[[ -8.0  10.1   2.9  50.1   6.2]
 [-16.9  -7.2   4.4   7.9 -13.3]
 [ -9.7  -5.3   4.2 -40.8   9.0]
 [ -0.7  -5.0 -34.0  12.7   3.5]]
->
[ 6.2  7.9  4.2 -5.0]

[[  2.1   3.0   2.4]
 [-48.6 -43.8  -3.8]
 [  3.6   6.0   9.7]]
->
[  2.4 -43.8   3.6]

[[ -8.5  38.8 -10.8  26.8]
 [ 10.8 -34.6  13.4 -28.8]
 [-16.2  24.2 -22.8  35.9]
 [-37.4 -19.9 -43.7  11.7]
 [-21.5   4.2 -31.6  19.5]]
->
[ 26.8  13.4  24.2 -37.4]

[[ -6.5  -5.8   0.1   9.3   0.9]
 [-35.2 -15.6  12.1  49.2  24.4]]
->
[ 0.9 49.2]

[[  0.8   0.9  -0.6   0.7   1.5]
 [ -3.0  -0.3   2.8   6.9   8.6]
 [  3.2   0.5  -9.1  -7.5  -8.9]
 [ 44.5  41.1   9.7   7.7   1.7]
 [ 21.9   4.2 -46.7 -44.7 -38.9]]
->
[ 1.5  6.9 -9.1 41.1 21.9]

[[-34.8 -19.1  -2.2  -9.2]
 [ 36.1   5.3 -34.9  -8.5]
 [ 18.4 -41.1 -19.3  -8.2]]
->
[ -9.2 -34.9 -41.1]
---
[[ 20.7  -6.7   7.9 -25.6 -29.7 -11.9]
 [ 12.5 -29.0   4.3  39.1  13.3  28.2]
 [ 27.5  14.5  19.1  28.8  24.6  26.4]
 [-45.4  44.6 -22.8 -28.2  12.3 -39.9]
 [  1.4   7.2  -5.0 -14.8  -7.1 -17.0]
 [  5.7  -1.6   4.4  27.8  20.2  17.7]
 [-20.4  47.2   7.2 -26.9   4.8  -9.7]
 [  7.8 -21.0   8.6   8.8  -7.8  17.7]
 [-49.0  47.7 -25.0 -11.7  28.2 -35.4]
 [ 27.1  14.4  40.3 -27.6 -27.6  24.3]
 [-28.9 -16.2 -46.0  10.5  13.6 -42.0]
 [ -6.6   3.4   7.6  16.4  13.9  18.8]]
->
[[-11.9 -29.7 -25.6   7.9  -6.7  20.7]
 [ 28.2  13.3  39.1   4.3 -29.0  12.5]
 [ 26.4  24.6  28.8  19.1  14.5  27.5]
 [-39.9  12.3 -28.2 -22.8  44.6 -45.4]
 [-17.0  -7.1 -14.8  -5.0   7.2   1.4]
 [ 17.7  20.2  27.8   4.4  -1.6   5.7]
 [ -9.7   4.8 -26.9   7.2  47.2 -20.4]
 [ 17.7  -7.8   8.8   8.6 -21.0   7.8]
 [-35.4  28.2 -11.7 -25.0  47.7 -49.0]
 [ 24.3 -27.6 -27.6  40.3  14.4  27.1]
 [-42.0  13.6  10.5 -46.0 -16.2 -28.9]
 [ 18.8  13.9  16.4   7.6   3.4  -6.6]]

[[ 13.9  37.5  -1.3   1.4   5.7  24.2  -2.1  -2.7  -6.5   8.0]
 [-18.2  45.5  -1.9 -10.8 -19.7  21.2  -6.5   6.8   0.8  10.8]]
->
[[  8.0  -6.5  -2.7  -2.1  24.2   5.7   1.4  -1.3  37.5  13.9]
 [ 10.8   0.8   6.8  -6.5  21.2 -19.7 -10.8  -1.9  45.5 -18.2]]

[[-14.2 -23.0  -4.4  14.6   1.5 -13.8 -16.8   7.3   8.7  -6.8  38.5   6.0
  -11.7  11.6  31.9]
 [ -2.0  -7.1   3.5  34.9 -20.0   2.9  -1.1  35.1  -7.0 -12.7  -6.5  26.3
   12.0  -8.7   8.2]
 [-13.4 -25.2  -3.8  16.8   0.1 -15.2 -17.0   9.7   8.1  -8.0  39.8   7.1
  -11.3  12.5  34.6]]
->
[[ 31.9  11.6 -11.7   6.0  38.5  -6.8   8.7   7.3 -16.8 -13.8   1.5  14.6
   -4.4 -23.0 -14.2]
 [  8.2  -8.7  12.0  26.3  -6.5 -12.7  -7.0  35.1  -1.1   2.9 -20.0  34.9
    3.5  -7.1  -2.0]
 [ 34.6  12.5 -11.3   7.1  39.8  -8.0   8.1   9.7 -17.0 -15.2   0.1  16.8
   -3.8 -25.2 -13.4]]

[[ 10.6  34.3   3.1 -10.9 -15.0   4.1  -4.4  27.5  11.8  11.6 -20.3  15.1
   14.8   0.2  -5.0  -6.1]
 [-20.1   2.5  15.3   5.8   1.6  -5.7   8.2 -12.9   9.6 -11.8  -3.3   1.5
    2.3  -6.7   1.8  21.7]
 [-41.6  12.4 -45.9 -15.7   2.4  50.1  -5.5  36.2  32.1  -0.9  28.7  11.7
   37.2 -12.7 -34.6  10.3]
 [  1.4  -1.5   0.0  -0.2  -0.8   0.8  -0.9   1.5  -1.7   1.6   1.0  -0.7
   -0.2   0.2  -0.5  -2.3]
 [ 47.4 -13.4  52.1  16.5  -3.2 -55.0   5.9 -38.9 -35.5   1.6 -33.1 -14.3
  -40.0  13.1  38.2 -12.4]
 [  7.5  -1.5   6.1   2.2  -0.8  -5.7   1.3  -4.2  -4.0   0.8  -3.3  -3.0
   -5.2   2.8   4.0  -2.3]]
->
[[ -6.1  -5.0   0.2  14.8  15.1 -20.3  11.6  11.8  27.5  -4.4   4.1 -15.0
  -10.9   3.1  34.3  10.6]
 [ 21.7   1.8  -6.7   2.3   1.5  -3.3 -11.8   9.6 -12.9   8.2  -5.7   1.6
    5.8  15.3   2.5 -20.1]
 [ 10.3 -34.6 -12.7  37.2  11.7  28.7  -0.9  32.1  36.2  -5.5  50.1   2.4
  -15.7 -45.9  12.4 -41.6]
 [ -2.3  -0.5   0.2  -0.2  -0.7   1.0   1.6  -1.7   1.5  -0.9   0.8  -0.8
   -0.2   0.0  -1.5   1.4]
 [-12.4  38.2  13.1 -40.0 -14.3 -33.1   1.6 -35.5 -38.9   5.9 -55.0  -3.2
   16.5  52.1 -13.4  47.4]
 [ -2.3   4.0   2.8  -5.2  -3.0  -3.3   0.8  -4.0  -4.2   1.3  -5.7  -0.8
    2.2   6.1  -1.5   7.5]]

[[ 35.9 -14.8 -41.3  18.7]
 [ 26.2 -16.6 -35.3  19.5]
 [ 25.3 -21.5 -44.8  19.6]
 [ 20.7 -20.4  -1.8 -49.4]
 [ 29.3 -22.7 -43.5  21.8]
 [ 28.9 -15.9 -40.8  19.4]
 [ 23.7  -9.3 -35.8  17.3]
 [ 23.6 -11.6   1.4 -47.2]
 [-19.8  19.5  -2.0  47.4]]
->
[[ 18.7 -41.3 -14.8  35.9]
 [ 19.5 -35.3 -16.6  26.2]
 [ 19.6 -44.8 -21.5  25.3]
 [-49.4  -1.8 -20.4  20.7]
 [ 21.8 -43.5 -22.7  29.3]
 [ 19.4 -40.8 -15.9  28.9]
 [ 17.3 -35.8  -9.3  23.7]
 [-47.2   1.4 -11.6  23.6]
 [ 47.4  -2.0  19.5 -19.8]]

[[ -5.9 -32.8  10.0 -20.3]
 [-41.0  15.0 -22.2  21.0]
 [ -5.6  12.9  11.2  -4.8]
 [ -6.5   2.4  10.9  -5.5]
 [ -2.0 -28.4  -4.1  -0.4]
 [-40.4   6.1 -14.2  20.2]
 [  6.3 -10.8 -13.5  -2.1]
 [ 13.5   0.3 -12.1  -6.8]
 [ 16.7   6.9   0.5  14.4]
 [ 35.8   3.0   5.0  -9.4]
 [ -9.6  24.5   1.2  15.9]]
->
[[-20.3  10.0 -32.8  -5.9]
 [ 21.0 -22.2  15.0 -41.0]
 [ -4.8  11.2  12.9  -5.6]
 [ -5.5  10.9   2.4  -6.5]
 [ -0.4  -4.1 -28.4  -2.0]
 [ 20.2 -14.2   6.1 -40.4]
 [ -2.1 -13.5 -10.8   6.3]
 [ -6.8 -12.1   0.3  13.5]
 [ 14.4   0.5   6.9  16.7]
 [ -9.4   5.0   3.0  35.8]
 [ 15.9   1.2  24.5  -9.6]]

[[  6.5 -23.5]
 [ -2.3 -12.9]
 [-18.6  36.3]
 [ 16.0  47.1]
 [-15.7   6.0]]
->
[[-23.5   6.5]
 [-12.9  -2.3]
 [ 36.3 -18.6]
 [ 47.1  16.0]
 [  6.0 -15.7]]

[[ 22.2 -21.7  25.7  -7.1  17.2   2.0 -27.2   3.9  17.5]
 [-24.4  -8.2  29.9  -2.2   2.1 -25.2  18.4  22.6  -5.3]
 [  8.6   8.1 -34.3   0.2  24.7  12.9 -19.6  -7.7  23.9]
 [ 44.2   3.0  -6.3 -20.9   9.1   4.2 -19.2  -9.8   3.3]
 [ -9.1  18.3  36.4  12.3 -10.7  21.7   0.0  -7.8  23.3]
 [  2.4  10.2  22.2 -18.8 -22.9 -16.3  29.9   6.4 -19.8]]
->
[[ 17.5   3.9 -27.2   2.0  17.2  -7.1  25.7 -21.7  22.2]
 [ -5.3  22.6  18.4 -25.2   2.1  -2.2  29.9  -8.2 -24.4]
 [ 23.9  -7.7 -19.6  12.9  24.7   0.2 -34.3   8.1   8.6]
 [  3.3  -9.8 -19.2   4.2   9.1 -20.9  -6.3   3.0  44.2]
 [ 23.3  -7.8   0.0  21.7 -10.7  12.3  36.4  18.3  -9.1]
 [-19.8   6.4  29.9 -16.3 -22.9 -18.8  22.2  10.2   2.4]]

[[  2.8  31.6   1.0   6.7 -19.6  18.4  13.1  38.1]
 [ -1.0   8.8  31.7 -33.0  -3.8  33.3   8.4   5.3]
 [ 18.4  40.9  11.8 -23.0   5.4  -8.3  23.1  -9.4]
 [  5.4   6.8  19.7 -14.6 -11.4  46.8  17.1   7.4]
 [ -7.3 -10.4  22.7 -13.8 -10.2  47.5   5.6  11.6]
 [  5.4  -2.1  28.0 -27.1  -7.9  41.2   6.9   1.1]]
->
[[ 38.1  13.1  18.4 -19.6   6.7   1.0  31.6   2.8]
 [  5.3   8.4  33.3  -3.8 -33.0  31.7   8.8  -1.0]
 [ -9.4  23.1  -8.3   5.4 -23.0  11.8  40.9  18.4]
 [  7.4  17.1  46.8 -11.4 -14.6  19.7   6.8   5.4]
 [ 11.6   5.6  47.5 -10.2 -13.8  22.7 -10.4  -7.3]
 [  1.1   6.9  41.2  -7.9 -27.1  28.0  -2.1   5.4]]
